[[122 116 117 129 144 153 145 123]
 [139 127 115 111 120 132 136 129]
 [105 107 124 142 142 131 121 124]
 [135 135 132 131 125 118 113 113]
 [140 140 124 107 106 119 140 149]
 [126 119 120 124 126 125 124 127]
 [137 142 142 137 125 115 111 120]
 [120 110 116 133 151 152 136 115]
 [132 124 129 134 136 130 121 116]
 [149 149 133 110 103 115 132 142]] --> 142

[[131 129 110 126 125 116 119 118 134 133 130]
 [125 123 136 115 131 141 129 113 129 107 147]
 [130 144 125 136 136 112 132 119 153 135 140]
 [131 133 111 128 127 116 120 118 136 136 131]
 [120 119 128 138 133 134 134 139 116 124 116]
 [130 127 145 118 125 142 128 118 128 112 145]
 [110 124 118 155 147 127 143 136 127 127 122]
 [119 117 122 138 139 132 134 134 118 124 120]
 [128 133 113 127 129 114 123 119 137 135 134]
 [123 124 133 132 133 135 134 133 119 123 122]] --> 122

[[121 132 125 132 139 124 123 126 124 136 141 125 133 128]
 [131 123 131 134 114 124 129 121 126 123 113 139 125 119]
 [138 121 136 123 122 140 140 144 139 123 119 123 124 142]
 [126 131 128 129 136 128 127 133 128 128 137 123 127 133]
 [118 134 121 141 127 115 117 107 116 142 129 146 142 108]
 [133 127 131 126 127 135 135 137 134 130 126 130 131 136]
 [123 130 126 133 131 126 126 123 125 139 132 132 137 125]
 [139 137 130 122 135 139 136 151 142 114 135 129 118 148]] --> 148

[[142 157 131 122 131 113 121 134 126 135 132]
 [134 132 120 121 128 124 123 111 120 149 126]
 [108 127 146 157 138 124 139 117 149 117 118]
 [137 108 113 131 117 116 122 152 123 106 140]
 [117 126 117 110 158 152 127 146 124 142 136]] --> 136

[[130 121 139 125 124 135 124]
 [127 117 146 128 129 124 127]
 [120 127 132 123 110 147 132]
 [121 129 131 136 133 119 138]
 [123 121 147 131 129 120 128]
 [111 122 150 130 116 128 134]
 [146 134 109 128 138 136 128]
 [117 127 144 133 124 122 132]
 [135 134 132 127 126 133 120]] --> 120

[[130 123 115 113 128 111 140 123 118 121 116 106 114 129 131 132]
 [130 128 127 120 134 126 139 128 127 126 128 125 126 126 128 130]
 [130 131 128 127 124 132 132 128 127 129 128 125 127 129 126 130]
 [129 128 128 126 128 128 132 128 127 129 128 125 129 129 135 134]
 [130 128 128 128 123 128 130 128 127 130 128 125 127 131 128 130]
 [124 133 125 125 136 130 132 127 127 125 128 129 126 119 128 130]
 [130 128 128 125 128 128 132 128 127 129 128 125 126 129 128 129]] --> 129

[[129 119 120 118 123 140 157]
 [135 127 123 131 122 132 142]
 [119 137 114 138 131 139 140]
 [124 135 118 137 129 135 137]
 [120 132 124 130 135 136 134]
 [111 128 139 122 147 137 127]
 [130 127 137 123 136 126 124]
 [120 124 127 122 133 140 144]
 [114 124 139 124 139 141 138]] --> 138
---
Q:
[[118 103 114 120 123 113 117]
 [124 122 147 143 125 141 140]]
A: 103

Q:
[[134 113 142 111]
 [142 110 114 117]
 [152 123 107 130]]
A: 110

Q:
[[100 139 120 118]
 [127 120 123 158]]
A: 139

Q:
[[140 134 135 131 116 121 134]
 [119 151 128 121 120 138 122]]
A: 134

Q:
[[124 143 116 119 104]
 [123 129 135 121 119]
 [133 136 124 145 127]]
A: 129

Q:
[[141 156 153 141 123 104]
 [108 125 158 121 144 138]
 [115 143 110 101 106 101]]
A: 125

Q:
[[132 136 118 121 124]
 [125 145 106 128 108]]
A: 136

Q:
[[151 130 136 116 115]
 [107 153 155 137 153]]
A: 130
---
[109 128 149 138 129 118] yields 129

[[138 146 123 114 121 112 144]
 [109 154 152 101 122 100 123]] yields 100

[126 124 118 119 151] yields 119

[[139 118 121 103 146]
 [138 118 129 103 148]
 [112 117 133 139 129]] yields 139

[152 122 128 102] yields 128

[104 122 118 133 115 135 131] yields 135
---
[[101 131 145 110]
 [148 152 150 149]
 [134 114 112 125]] yields 152

[[127 137 115 128 130]
 [142 135 153 113 114]
 [103 126 117 156 155]] yields 156

[137 136 125 107 105] yields 137

[[121 117 136 132 136]
 [122 105 128 118 128]
 [115 147 132 125 127]] yields 147

[138 148 136 153 135 111 134] yields 153

[149 125 102 118 114 146] yields 149

[[128 138 125 110]
 [147 131 128 126]
 [132 154 130 100]] yields 154

[[126 116 122 134 121 149]
 [121 124 117 118 134 134]
 [115 118 130 138 139 119]] yields 149
---
[128 132 105 113 129 112] ans = 132, 129

[111 129 155 117] ans = 155, 129

[111 139 150 106 132] ans = 150, 139

[[133 143 129 126 132 128 123]
 [152 141 136 143 149 137 117]] ans = 152, 149

[118 132 150 135 119 126 103] ans = 150, 135

[[102 150 112 106]
 [143 140 116 114]] ans = 150, 143

[[115 129 104 142 157 147 156]
 [147 151 138 106 121 126 128]] ans = 157, 156

[[153 114 124 106]
 [101 110 147 132]
 [144 114 118 110]] ans = 153, 147
---
139,131,121,123,154,136,137 -> 139
123,156,144,120,146,152,126 -> 123
126,109,131,108,151,149 -> 126
109,151,142,106,133 -> 109
123,153,143,147,147 -> 123
149,150,143,151 -> 149
---
array([[137, 145, 132, 155, 128, 132],
       [127, 132, 133, 126, 130, 132],
       [126, 141, 142, 125, 133, 140]]) --> 132

array([[147, 117, 127, 107, 144, 149, 146],
       [139, 145, 107, 141, 107, 105, 125],
       [104, 117, 155, 109, 147, 132, 114]]) --> 127

array([[118, 123, 131, 134],
       [129, 122, 132, 129],
       [155, 126, 130, 120]]) --> 131

array([[110, 150, 144, 141, 134],
       [110, 152, 151, 154, 145],
       [119, 141, 143, 148, 142]]) --> 144

array([[107, 113, 146, 114, 143, 135],
       [131, 109, 119, 113, 148, 146],
       [123, 112, 125, 109, 149, 145]]) --> 146

array([[106, 133, 108, 148, 155, 147, 130],
       [123, 111, 139, 108, 114, 105, 106],
       [107, 149, 103, 148, 148, 108, 101]]) --> 108

array([[128, 129, 129, 107, 128, 125],
       [128, 128, 127, 143, 127, 132],
       [128, 129, 128, 107, 128, 134]]) --> 129

array([[129, 127, 129, 115, 115, 129],
       [126, 140, 137, 126, 104, 120],
       [134, 126, 121, 128, 144, 129]]) --> 129
---
[[ 99 146 126 135]
 [123 143 131 124]] ==> 131

[[129 128 128 144 135]
 [150 100 107 108 117]
 [115 141 145 125 125]] ==> 108

[[125 116 126 143]
 [109 119 125 149]
 [154 119 128 118]] ==> 125

[[128 127 131 125 124 122]
 [126 121 100 119 130 123]
 [131 126 123 123 129 121]] ==> 130

[[114 105 125 141 105 117]
 [103 112 114 132 112 154]
 [130 106 141 106 114 122]] ==> 112

[[135 138 135 135]
 [117 112 142 117]
 [127 136 107 114]] ==> 142
---
[135 151 139 128 126 134 119]
119
[135 116 120 133 129 103 118]
118
[138 123 153 109 144 106]
106
[117 138 121 116 133 123 103]
103
[138 149 147 137 129 150 114]
114
[133 134 132 130 115 107 100]
100
[127 132 103 150 125]
125
[129 130 105 104 135 143]
143
[104 127 146 110 128 135 108]
108
---
[149 102 148 110 129 110 119]	119

[148 123 119 125 132 153 141]	132

[106 150 140 107 144 126 149]	140

[137 157 132 109 128 119 145]	132

[[120 122 116 113 128]
 [128 144 147 127 144]
 [125 114 158 115 101]]	125

[143 153 101 157  99]	143

[[122 132 135 125 135 118 133]
 [132 122 128 134 127 119 123]
 [157 102 101 153 100 144 100]]	127

[136 112 104 109 128]	112

[103 154 142 118 139]	139
---
((128, 128, 127, 130, 128), (155, 155, 101, 155, 101), (100, 100, 156, 100, 156)) → 156
((112, 150, 119, 150, 129, 141), (119, 108, 126, 148, 123, 154), (133, 149, 117, 158, 108, 141)) → 141
((141, 136, 126, 135, 132, 135, 130), (142, 121, 112, 124, 129, 124, 100), (131, 132, 119, 141, 122, 114, 132)) → 132
((134, 107, 112, 127, 147, 135), (115, 107, 150, 138, 141, 103), (138, 115, 151, 134, 132, 121)) → 121
((149, 149, 107, 149), (128, 128, 127, 129), (148, 148, 108, 148)) → 148
((126, 129, 150, 140), (128, 146, 138, 126), (133, 126, 149, 131)) → 131
---
[155 141 133 127 139] result: 155, 139

[150 129 135 142 130] result: 150, 130

[[128 133 127 112 123 124]
 [130 135 125 101 120 122]] result: 128, 122

[105 126 128 141 139] result: 105, 139

[114 152 116 130] result: 114, 130

[[107 111 122 144 123]
 [156 104 127 126 124]] result: 107, 124

[[136 106 120 147 122]
 [136 129 123 135 133]] result: 136, 133

[[153 113 101 147 156 135]
 [125 129 131 128 132 131]
 [128 130 121 128 128 129]] result: 153, 129

[109 116 102 140] result: 109, 140

[[132 153 122 140]
 [144 142 129 134]] result: 132, 134
---
[[138 128 129 130 148]
 [143 144 129 128 129]
 [128 128 133 150 134]] -> 143

[[107 118 118 130 132]
 [102 127  99 133 122]
 [128 137 127 123 117]] -> 102

[[145 129  99 134 138 125]
 [124 117 121 125 122 143]
 [153 123 133 122 110 121]] -> 124

[[100 135 126 118]
 [144 123 140 128]
 [157 123 129 122]] -> 144

[[135 107 119 151 120]
 [141 105 148 126 125]
 [150 136 144 136 145]] -> 141

[[117 112 116 123]
 [136 151 142 110]
 [140 135 136 154]] -> 136

[[129 142 107 142 152 133]
 [137 120 136 129 119 124]
 [147 104 153 127  98 124]] -> 137
